In the rows, zero is written as 128.
Each row is followed by its class; each block has classes of its own.
[161 108 122  99 161  98 148 111 125  96  80  99 101  99 241 130 133 117
 115 127 141 173 131 108 156 129 122 122 130  93 144 106 120 132 101 126] -> M
[ 77 129 146 116 110 124 121 114 105 153 107 144 115 150 114 128  75 154
 111 124  92 138 116 140 161 144 127 122 119 120 162 126 118 121 125 154] -> C
[ 84 150 155 101  88  83  93 137 104 189  16 139 150 143 102 122  76 149
  90 148  89 166 146 101 174 131 146  94 142 126 137 156  76 114 125 132] -> S
[140 133 122 152 154 115 152 142 176 126 121 159 142 118 144 115 142 116
 165 124 202  87 157 130 122 101 119  93 120 134 144 178 122 152 124 131] -> T
[103 139 152  84 140 114 136 141 141  88 122 109 163 140 141 174  66 187
 131 161 101 208 118 113 162 154 152 147 131 142 183 160 138 138 127 168] -> T
[132 128 118 151 165 112 103 144 125 209  49  96 111 110 220  71 160  94
 146 106 179  93 103 106  71 154 122  99 137 149 153 155 112 107 115 110] -> P
[ 93 134 128 162  74 130 123 144 147 127  92 105 148 129 121 109 159 118
 124 136 144 176 158 104 135 132 146 163 162 129 163 168 134 137 151 103] -> S
[ 91 155 160 106  89 104 130 144 132 164  66 127 119 124 114 104  72 158
  88 135  82 139 110 124 149 130 149 127 140 101 126 156  97 115 104 137] -> C
[157 134 119 102 140 107 174 106 145  80 102 147 110 119 203  95 155 120
 143 166 129 131 108 163 156 163  97 134 158 108 151  86 104 144 107 142] -> P
[108 137 155 103 107 130  91 186  75 160 139 103 147 152 124 182  50 151
 134 128 100 188 138  92 147 118 140 104 118 134 144 171 135 146 139 164] -> B
[127 135 124 152 170 165 157 102 146 120 163 107 122 123 164 113 155 117
 162 101 194  67 164 150 114  99 122 127 137 138 185 139 127 123  75  96] -> T
[135 143  96 126 164 117 171 124 135  45 133 150 143 149 168 103 154 125
 148 128 159 167 118 146 148 140  91 128 146 146 161  74 125 162 126 157] -> S
[158 130 144 113  57 115  37 163  84 158 124  97 161 143 136 176  67 169
 100 147  76 195 161  93 140 161 151 122 125 151 172 159 133 136 162 176] -> E
[158 104 114 125 172 131 157 109 130  98 113 151 133 106 203 120 150 121
 155 143 151 133 104 152 168 168  96 137 142 147 178  92 131 140 123 155] -> P
[ 75 141 152 154  51 146 147 116 157 101 111 131 131 107  98  92 187 131
 118 140 148 148 153 145 102 146 145 172 156  83 154 157 167 119 126 112] -> E
[ 88 140 153  71 123  89 116 132 108 192  58 141 119 135 116 119  59 153
  83 125  91 143 103 119 117 150 160 111 129 114  85 151  94  96 108 113] -> E
[127 135 108 150 146  88 159 130 145 145 114 158 118 137 133 106 104 126
 182  82 173  94 128 138  96  79 109  59 103 131  82  91 150 115  98 121] -> C
[117 126 138 131 150  96 154 148 180 148  99 114 130 100 158 123 125 115
 156 124 183 120 151 101 108  93 129 126 169 101 172 214  83 136 101  86] -> T
[145 135 122 112 148 106 165 105 170  71 140 168 130  99 199 107 155 143
 145 135 165 150 127 160 119 134 113 134 141 119 100  67 159 127  93 127] -> E
[102 148 173  87 146 118 156 118 144 140  56 144 120 130 142 109  98 147
  94 146 111 139 138 159 140 143 124 115 133 121 190 166  93 118 129 117] -> T
[160 129 100 138 129 128 151  97 141  99 141 157 110 136 209  87 137 135
 156 164 154 161 134 133 144 137  91 123 132 126 140  64 146 124  92 142] -> E
[126 135 147 124  83 121  59 175 120 144 175  92 149 139 106 191 115 144
 162 126  83 182 143 106 107 113 165 128 145 125 157 183 125 156 155 154] -> B
[ 89 129 137 160  71 163 150 128 158 111  92  95 139 115 132 107 176 135
 151 141 139 149 152 120 116 146 145 160 162 100 167 155 167 138 143 109] -> B
[ 95 132 141 169  61 139 136 134 151 136  82  82 146 123 110  98 170 126
 111 124 138 125 153 113 134 129 156 172 159  98 152 191 149 110 134  90] -> H
[101 142 187  96 109  91 133 127 105 144  47 151 144 123  99 119  98 155
  99 148  91 156 135 141 163 147 144  94 137 108 172 154 106 112 117 134] -> E
[ 97 133 160 109 124 115 103 133  87 207  48 142 131 121 148 118 112 125
 106 149 119 105 110 115 154 163 136 103 131 134 139 159  98 108 126 135] -> P
[ 89 153 182  90 109  82 113 126 120 158  72 151 133 129 108 129  57 175
 108 129  82 135 127 158 155 135 146  82 117 125 128 135 110 107 120 155] -> C
[ 84 134 149 156  69 152 146 133 153 110  82  92 133 119  97 110 159 131
 110 143 131 145 158 121 106 152 164 166 147  99 187 202 140 123 142 113] -> T
[109 132 115 121 175 146 194 105 171 195 115 138 159 129 170  55  48 163
 205 176 202 111 121  95 120 181 103  71 150 200 138 127 141 121 105 151] -> E
[ 79 148 175  82  87  98 140 118  99 174  24 124 130 127  99 109  70 145
  97 143 108 133 107 122 139 165 132 139 154  73 145 132 103 109 126 148] -> P
[110 108  95 133 157 108 131 129 170 175 111 164 135 116 156 120 126 116
 180 106 216  68 115 107 152 110 111 133 121 114 120 170 121 156 108 147] -> P
[123 135 147 154  69 127 131 121 150 108  94  99 130 113 131 126 160 123
 121 133 150 155 169 129 128 116 153 156 151  91 144 162 151 126 145 104] -> M
[ 97 148 147 140 195 163 174 123 171 136 174  89 133 120 150  81 161 119
 196 105 191 121 123 143 120 119  92 130 135 197 165 126 195 113 136 127] -> N
[ 88 137 156 160  47 142 148 138 131 125  90 110 148 103 108  95 154 128
 110 138 156 142 172 114 113 158 158 164 174  94 156 171 160 124 130  98] -> E
[ 85 132 175 111  99 102 120 140 108 167  40 112 117 122 138 121  41 141
  62 120  95 151 146 132 139 137 135 106 133  94 155 152  97 114 120 104] -> C
[103 155 174 111 194 116 180  99 189 164  50 101 137 121 179  66  92 162
 204 141 158 133 114 143 113 139 132  43 111 152 145  95 169 107 102 137] -> B
[100 125 146 162  63 125 133 137 141 109  92  90 149 125 118 103 161 130
 114 124 143 151 168 115 141 127 156 172 155  83 159 190 149 121 135  97] -> H
[114 125 144 126 157 185 161 128 168 181 195 139 108 116 163 114 104 108
 184 132 172 130 142 169 119 178  90 109 116 214 205 162 168 138 180 192] -> T
[117 133 136 104  81 110  49 183  83 170 135 105 149 152 146 192  29 132
  83 122 131 205 165  87 147 101  94 137 133 139 142 174  94 142 169 146] -> S
[ 61 124 173 108  91 119 115 110 101 160  52 111 112 117 103 119  50 151
  69 113  94 148 123 133 112 144 139 123 127  79 138 133 109  91 116 126] -> C
[140 157 165 157 133  91 141 135 166 148 113  64 118 114 200  81 101 124
 187 156 196 152 152 106  91 131 135 102 154 130 163 147 130 100 111 123] -> T
[122 110 124 136 140 152 134  86 178 211 152 146  96 119 178 109  77 129
 163 126 158  78 148 139 166 104  99 109 106 150 134 122 130 120 110 119] -> C
[110 139 146 175  55 140 130 138 147 120 105 100 140 118 115 105 174 116
 138 146 157 133 141 127 135 143 145 198 169  92 178 171 151 133 147 118] -> P
[ 68 137 143 178  84 139 142 142 164  91  67  95 151 123  80  74 137 133
 112 148 150 182 158 118 132 124 144 166 153 105 135 177 160 112 124 107] -> N
[145 108 126 154 130 124 137 120 144  68 102 159 107 104 224  95 115 119
  89 153 148 169 149 143 142 135  98 113 107  91 139  90 129 150 114 132] -> C
[ 68 129 143 107 177 139 193 122 178 113 142 124 137  83 115  98 131 109
 156  96 210 102 144 124 122  87  99 118 132 109  99 142 162 137  85 121] -> N
[149 125 116  90 145 124 175 114 162 106 103 130 113 105 231  86 114 128
 103 125 128 167 131 150 123 151  95 151 158 110 128  84 130 129 108 122] -> H
[150 123  91 127 100 117  31 157 104 197 190 118 135 192 132 163  90 148
 137 116  81 162 134  71 153 103 154 161 118 134 148 179 102 153 140 156] -> H
[123 166 147 149  25 154  58 121 139 166 183  52 155 171 137 167 118 168
 118 174 106 163 135  50 140 136 138 230 162  99 203 131 162 154 185 134] -> E
[152 140 112 136  94 105  55 159  99 149  73 103 161 152 161 145 116 147
 107 151  88 187 158  84 154 121 143 101 132 168 153 142  99 128 130 130] -> S
[ 93 137 135 150  70 122 142 139 149 113 118 103 156 140 109 104 148 142
 143 122 145 152 164 116 136 132 153 167 161  97 160 179 159 135 133 121] -> H
[122 130 146 110 111 114  77 169  93 111 189 105 178 185 104 163  91 178
 140 143  91 201 150  86 161 131 174 142 116 140 173 208 135 161 161 157] -> H
[ 91 132 149 160  66 124 142 147 149 131 104 107 148 120 107 100 166 118
 136 130 141 144 166 125 132 135 152 135 158 107 151 193 154 124 135 114] -> H
[109 137 134 153  75 123 138 136 149 111  98 133 149 114 111 106 164 127
 151 137 158 126 148 140 126 148 157 158 151 105 137 154 160 136 128 130] -> P
[125 104 132 137 128 123 122 126 150  98  98 103 104 101 230 133 100 122
  80 126 128 168 136 142 149 138 105 145 130 102 168 121 122 135 120 109] -> C
[132 158 153 123  53 103  34 159 113 126 189  96 131 189 147 170  42 182
 107 140  78 208 166 118 134 121 158 158  98 123 148 138 154 152 180 148] -> C
[ 89 155 158  67  95 110 117 141 116 180  83 167 125 125 122 127 108 133
  78 137  99 154 135 120 163 117 114 129 134 122 114 155  88 130 144 134] -> S
[ 59 117 147 122 101  86  99 113 108 171  28 149 128 133 115 121  43 157
  88 131 108 131 135 118 142 139 153  82 120  93 105 143  91  99  96 121] -> C
[107 152 161  60 118  95 125  97 126 183  45 116 103 128 154 130  98 148
  88 115  94 134 123 132 137 127 141 129 134  93 119 124 109 103 130 111] -> M
[144 105 117 147 193 141 165 131 131 157 121 113 142 119 155  91 122 104
 201 104 192 104 113 141  73 170 115  88 135 188 165 131 147 126 148 130] -> P
[154 115 134 137 172 130 186 130 161 132 116  98 100 107 107 105 116 100
 163 110 137 111  90 149 131 143 143 122 130 143 164 169  98 114 122 155] -> T
[152 115 135 151 136 117 141 113 155  72 112 132 103 100 221  83 139 135
 126 155 132 162 139 157 167 145 129 126 123 120 155 111 127 126 100 130] -> C
[165 128 144 114 125  94 139 133 118  65 113 151 132  99 187 118 130 129
 138 165 134 180 133 162 142 149 123 120 144 112 120  95 126 124 100 150] -> P
[113 132 132 137 132 125 137 109 147 132  88 104 115 122  93  75 135 120
 150 139 115 130 124 131 149 120 116 102 134 124 144 133 113 103  94 160] -> N
[180 115  93 103 166  95 171 115 140  81  94 183 134 120 208 120 132 127
 147 147 142 127 122 147 176 143 101 110 135 123 128  69 118 164  97 144] -> P
[136 150 148 165 127 118 174 115 153 149 118 105 137 114 160  81 155 130
 198 142 192 108 132 118 139 116 116 105 152 151 149 117 166  91  95 113] -> E
[ 91 121 138 188  58 140 140 132 148 110  80  87 132 119 125  89 119 137
 118 134 148 159 158 110 117 138 144 161 148  87 169 161 154 122 130 105] -> C
[104 148 142 115 131 141 189 111 193 134 154 145 138 106 123  89 110 120
 180 119 206 132 150 155 121 113  85 124 142 148 125 110 156 139 141 152] -> S
[152 145 165 123  95 106  60 171  86 171 149  42 159 166 174 171  72 154
 113 128  95 181 162  73 182 112 145 167 161 128 219 186 110 138 149 116] -> H

A new block, with new classes.
[131 152 127 136 132 144 129 126 127 129 109 146 104 129 128 147 122 119
 129 117 116 118 130 120 119 138 119 138 127 129 139 118 139 122 123 127] -> K
[134 146 135 130 129 133 138 131 135 155 129 118 131 122 140 119 115 125
 128 115 135 123 117 117 149 119 124 125 126 131 122 115 144 130 123 142] -> F
[ 99 132 108 130 122 124 107 135 139 132 118 146 128 118 129 126 116 153
 136 113  99 114 143 101 112 132 119 119 133 138 139 123 109 133 121 131] -> J
[128 114 179 119 102 109 143 233  98 132 162 153  32 145 111 100 139 165
 160 192 138  19  80 157 176 126 183 158 198 139  80  87 186  51 118 162] -> X
[138 121 129 148 137 156 114 111 119 111 115 138 134 117 148 123 127 124
 124 126 135 133 143 135 121 164 127 137 105 132 137 145 132 148 128 110] -> U
[133 117 126 127 118 135 125 126 133 111 104 149 149 124 136 142 125 114
 134 121 131 116 137 140 130 132 130 118 149 136 122 122 131 115 127 117] -> X
[116 148 127 109 124 105 130 129 119 146 126 127 125 143 129 111 104 141
 121 121 112 122 131 131 137  92 135 138 117 143 132 126 132 138 117 128] -> R
[157 123 127 104 130 119 143 101 153 118 135 102 117 130 131 108 131 109
 115 111 120 108 135 126 125 127 124 142 127 126 125 142 126 137 128 123] -> R
[105 135 111 148 138 149 110 146 136 122  90 115 113 119 146 116 136 137
 150 147 132 109 137  98 134 112 121 130 124 114 102 137 152 173 109 123] -> F
[151 121 124 130 129 127 136 118 128 122 121 125 127 126 132 141 118 135
 126 125 141 135 146 147 124 164 130 124 120 118 134 144 136 136 153 112] -> U
[135 135 129 157 122 164 103 112 142 132 111 126 136 107 167 146 119 148
 113 133 162 132 120 123 124  92 111 135  95 144 110 151 192 137 139 128] -> A
[130 154 127 115 135 121 117 127 138 152 129 116 116 121 134 127 112 149
 125 117 109 133 135 126 131 121 124 134 112 138 136 135 140 146 119 131] -> R
[126 112 116 118 135  98 117 145 143 137 117 124 123 144  99 140 143 114
 145 136 113 135 129 131 125 110 137 116 114 119 131 131 131 141 135 117] -> L
[131 146 120 132 157 115 122 107 112 131 120 158 135  90 141 126 131 130
 121 115 115 124 153 121 107 153 117 123 114 114 161 122 134 152 144 127] -> V
[112 118 111 122 133 132 135 115 120 131 121 145 124 127 128 116 117 143
 123 127 141 111 124 124 104 118 116 122 123 132 138 150 119 109 127 111] -> V
[146 128 136 167 144 144 107 102 137 112  82 183 143 123 145 169 196  57
 119  70 142 139 132 128 135 166 147  61 119  78 159 157 131 133 129 125] -> K
[149 129 118 125 140 115 140 121 136 109  88 124  97 110 164 133 136 119
 131 125 127 106 141 114 127 136 137 136 155 163 126 129 149 140 142 131] -> V
[118 103 101 119 142 111 132 135 133 112 103 117 110 143 145 108 142 150
 147 149 131 119 139 121 108 127 118 111 154 127 116 140 115 125 118 103] -> V
[177 131 129 116 139 153 150 114 156  99  92 100 125 145 117 167 148  81
 139 129 153  87 132 131 164 132 156 121 130 113 118 150 135 140 130 119] -> L
[131 135 113 135 124 129 119 105 143 113 106 122 119 105 132 147 127 146
 141 121 135 128 119 119 130 134 138 119 132 148 131 139 135 139 130 124] -> J
[114 125 121 142 108 144 114 124 142 130 108 131 146 112 130 121 133 101
 128 107 148 118 139 118 141 111 142 122 118 108 124 136 137 158 120 133] -> F
[129 113 107 138 144  90 125 127 117 156 144 165 164 137 141 125 103  93
 102 104 128 150 139 145 106  56 129 139 100 115 163 156 133 123 132 127] -> R
[145 127 102 122 126 119 134 136 136 108  96 136 144 116 146 137 100 131
 128 112 136 116 153 130 107 149 137 122 148 132 132 130 118 141 140 127] -> J
[136 146 104 130 129 121 143 114 135 120 131 103  77 120 145 147 127 187
 135 114 137 131 130 142 116 136 121 131 125 123 131 130 134 116 136 128] -> J
[131 170  91 200 104 113  34  78  40 161 103 231  53 127 124 179 187  89
 145  91 104 186 132 181 175  27  89  92 119 127 129 108 149  56 125 120] -> D
[115 136 125 132 116 139 117 123 127 121 101 134 129 138 145 117 118 133
 123 129 131 120 157 120 125 148 130 126 123 135 122 137 133 143 131 119] -> U
[129 126 126 136 147 136 128 117 125 112  98 163 138 131 118 120 131  82
 133 115 110 106 118 103 120 125 127 124 122 125 147 136 132 143 118 112] -> K
[133 123 128 121 130 129 113 125 132 127 125 127 140 126 112 131 131 124
 138 132 136 142 133 147 123 121 130 124 105 119 139 139 125 116 115 126] -> L
[134 155 124 104 139 133 124 136 160 157 114  78  79 111 106 125 110 162
 124 128 109 143 129 101 126 158 104 123 121 123 131 154 129 163 105 147] -> R
[120 133 129 104 126 102 126 125 118 131 114 132 130 129 134 104 100 146
 127 119 106 153 137 134 123 104 128 130 124 162 134 129 127 115 117 126] -> R
[178 144 127 114 156 132 123 133 120  95  81 161 143 122 115 102  98 100
 147 159 134 140 140 120 118 138 130 118 156 140 106 124 147 103 133 111] -> G
[125 139 127 119 129 108 118 117 135 134 119 117 110 132 135 120 137 115
 124 121 105 136 140 117 127 121 127 130 123 137 128 133 132 144 129 134] -> R
[121 123 123 112 129 125 137 125 112 128 123 135 126 123 138 123 130 152
 128 135 122 108 125 132 121 137 120 107 132 146 128 128 116 114 140 124] -> V
[123 139 115 132 118 141 115 122 141 111  99 128 111 104 140 128 123 154
 128 124 142 120 128 121 126 128 137 126 129 143 122 130 136 133 113 130] -> J
[115 137 141 118 116  88 124 112 104 118 121 140 123 158 176 115 130 116
 149 157 140 117 115 121 107 135 145 128 152 143 100 132 144 145 142 109] -> D
[135 141 121 124 137 125 142 116 118 123 128 114 109 111 144 140 139 145
 126 145 119 108 138 121 126 154 109 123 142 129 133 118 118 133 137 145] -> V
[135 117 122 128 140 122 144 135 121 124 108 160 110 138 130 171 111 138
 146 112 113 115 124 141 114 122 129 122 124 120 149 142 129 114 130 100] -> K
[114 125 136 116 136 139 144 134 140 125 114 138 105 128 128 135 126 126
 117 129 105 106 114 103 110 122 117 126 110 127 131 131 130 135 123 125] -> K
[101 154 119 124 113 140 116 156 136 153  93 104  82 136 131 170 104 136
 141 145 117 144 129 113 112 115 130 129 120 147 126 146 142 146 128 145] -> K
[138 110 143 128 118 132 119 122 134 128 112 133 121 127 117 150 114 140
 136 125 138 154 133 131 133 133 121 112 120 113 125 123 137 120 122 108] -> A
[122 119  96 103 109  86 112 159 119 155 133 179  77 124 117 106  90 168
 114 101  73 108 132 139  75  93  91 115 112 136 129 144 126 121 154 127] -> G
[144 147 124 128 131 137 145 132 122 144 120 115 133 126 136 127 113 128
 132 109 137 126 125 131 145 131 129 123 124 126 123 119 141 140 140 134] -> F
[130 143 107 128 129 133 119 118 135 117  87 136 121 120 135 135 103 142
 143 120 140 115 134 115 124 128 133 117 141 137 128 145 132 125 117 116] -> J
[130 168 132 110 124 117 125 135 129 155 116 112 112 122 145 136 100 137
 127 123 118 130 129 115 133 138 136 111 128 145 128 118 128 134 133 151] -> J
[137 138 121 129 129 141 126 129 136 101 121 135 137 141 147 114 148 126
 123 130 130 128 130 126 109 137 139 114 121 137 113 135 131 140 150 127] -> G
[157 135 118 116 125 139 121 154 118 138 110 133 143  93 131 141  88 133
 147 131 108 117 158 140 137 124 107 129 141 136 110 106 138 121 146 134] -> F
[131 116 119 114 145 130 152 140 146 102 106 130 112 113 125 137 128 153
 129 125  97 123 136 118 110 131 110 127 127 123 137 120 127 131 127 126] -> K
[131 138 122 154 147 140 105 126 116 124  94 137  66 129 110 113 142  84
 166 124 130 137 155 104 138 142 124 141 137  79 122 117 137 128  97 111] -> F
[133 132 112 129 133 137 137 143 111 127  98 109 131 121 128 130 117 137
 145 134 136 148 136 136 141 116 123 111 125 118 113 128 131 139 131 129] -> F
[145 164 145 117 137 143  84 169  99 172  97 127 124 115 145 108  82 114
 164 161 111 122 131 116 133 161 109 114 141 147  87 114 147 132 123 126] -> F
[125 115 121 129 125 123 123 138 146 133 131 143 147 124 125 121 121 118
 137 104 122 120 133 131 113 128 134 129 132 132 144 134 141 124 141 126] -> X
[120 142 124 187 117 149  70 102 103  69 124 110 153 156 182 109 241 118
 158 174 150 123 122 161 153 141 140 139 136 149  84  90 143 150 104 118] -> L
[ 94 158 110 114 122 158 134 140 123 126  73 150  90 141 123 116 107 158
 113 117 104  67 121 101 124  94 108 127 110 138 117 130 139 155 105 113] -> K
[137 127 129 120 129 139 140 112 149 117 128 113 129 131 138 136 127 129
 148 107 120 104 129 127 125 148 130 130 134 138 134 138 135 130 141 112] -> X
[151 146 131 106 133 122 128 140 146 124 121  90 116 122 123 132 135 153
 154 130 123 130 142 147 141 142 142 125 121 132 131 126 146 130 136 144] -> L
[156 165 133 123 124 123 146 113 125 122 132 133 122 143 152 169 132 108
 123 108 128 146 149 143 123 128 153 106 116 128 135 137 138 104 189 152] -> G
[148 137 116 136 144 144 140 140 136 145 116 130 118 134 142 121 120 122
 134  81 132 130 137 126 130 136 125 127 123 127 129 124 144 118 144 122] -> F
[128 113 140 146 117 117  82 140 153 138 171 141 133  92 133 119 170 140
 143 114 120 122 129 141 115 152 126 122 121 122 154 146 145 102 126 171] -> L
[129 134 124 127 140 113 121 153 160 159  99 123 137 124 153 153 113 148
 155 102 135 170 145 132 136 116 155 112 118 128 126 116 162 145 137 105] -> F
[142 101 113  60 148 131 159 173 130 100 122  61  31 131  72  37 142 152
 139 140 132  73 138 150 144  49 145 118  72  34 118 183 131 145  87 146] -> L
[131 139 116 145 106 122 123 127 121 148 140 119 145 111 121 137 125  61
 129 118 146 121 142 130 129  96 156 146 108 115 131 138 165 157 187 161] -> F
[109 116 133 108 107 100 129 132 145 129 107 115 154 111 150 113 114 167
 143 128 152 156 133 147 132 109 148 109 123 120 110 114 144 147 112 111] -> F
[111 104 126 141 121 118 140 129 135 132 119 126 129 140 101 149 120 130
 117 125 131 161 119 108 128 106 125 124 110 124 140 126 137 150 141 131] -> A
[157 142 126 120 145 135 141 124 125 132 130 135 134 124 127 150 117 105
 128 108 104 124 147 138 128 143 114 129 127 121 139 106 130 116 156 125] -> X
[ 43 211  91 126 117 136 123 112  81 118  87  75 120 156 105 125  97 127
 181 222 122  70 176  63 161  41 143 157 139 129 123 141 140 185 122 160] -> V
[125 122 116 127 114 116 125 128 129 126 130 145 123 102 130 136 119 147
 118 115 128 125 126 136 117 125 129 117 126 132 138 128 121 113 135 143] -> J
[118 124 164  91  97 125 133 152 164 161 133 128 158 100 141 138  85 133
  90 105 112 136 153 127 137 139 171 134  92 165 147 110 135 156 152 152] -> U
[142 134 143 118 131 130 147 131 131  93 138 131 138 135 150 118 137 148
 126 160 140 142 134 138 128 119 136 113 137 118 113 115 119  91 117 142] -> G
[157 142 117 122 129 177 105 121 131 130 108 126  95 111 149 164 103 126
 143 166 150 106 140 126 130  91  97 132 131 108  94 170 140 109 106 118] -> D
[124 132 127 101 120 135 151 140 103 138 131 145 146 115 149 123 123 201
 107 143 138  99 111 164 151  85 111  79 129 148 114 126 125  62 134 144] -> V
[127 124 128 128 130 133 143 127 136 112 122 131 135 131 143 134 133 127
 134 114 120 112 129 128 122 144 131 128 137 141 133 127 135 126 144 127] -> X
[215 170 139 122 143 155 115  94 167 199 132  96 206 160 146 192 102  61
 156  91 147 128 114 149 240  62 147  58 144 143 146 185 122  78  95 131] -> R
[160 161 112 116 143 144 105 108 137 125  98 127 156 129 138 124  97 114
 165  88 132 145 164 139 124 147 152 126 125 145 138 118 128 125 136  86] -> J
[115 125 125 128 126 127  85 114 162 121  87 110 121 130 110 144 147 102
 158 160 117 135 131 106 143 104 133 135 120 140 114 123 134 163  88 101] -> L
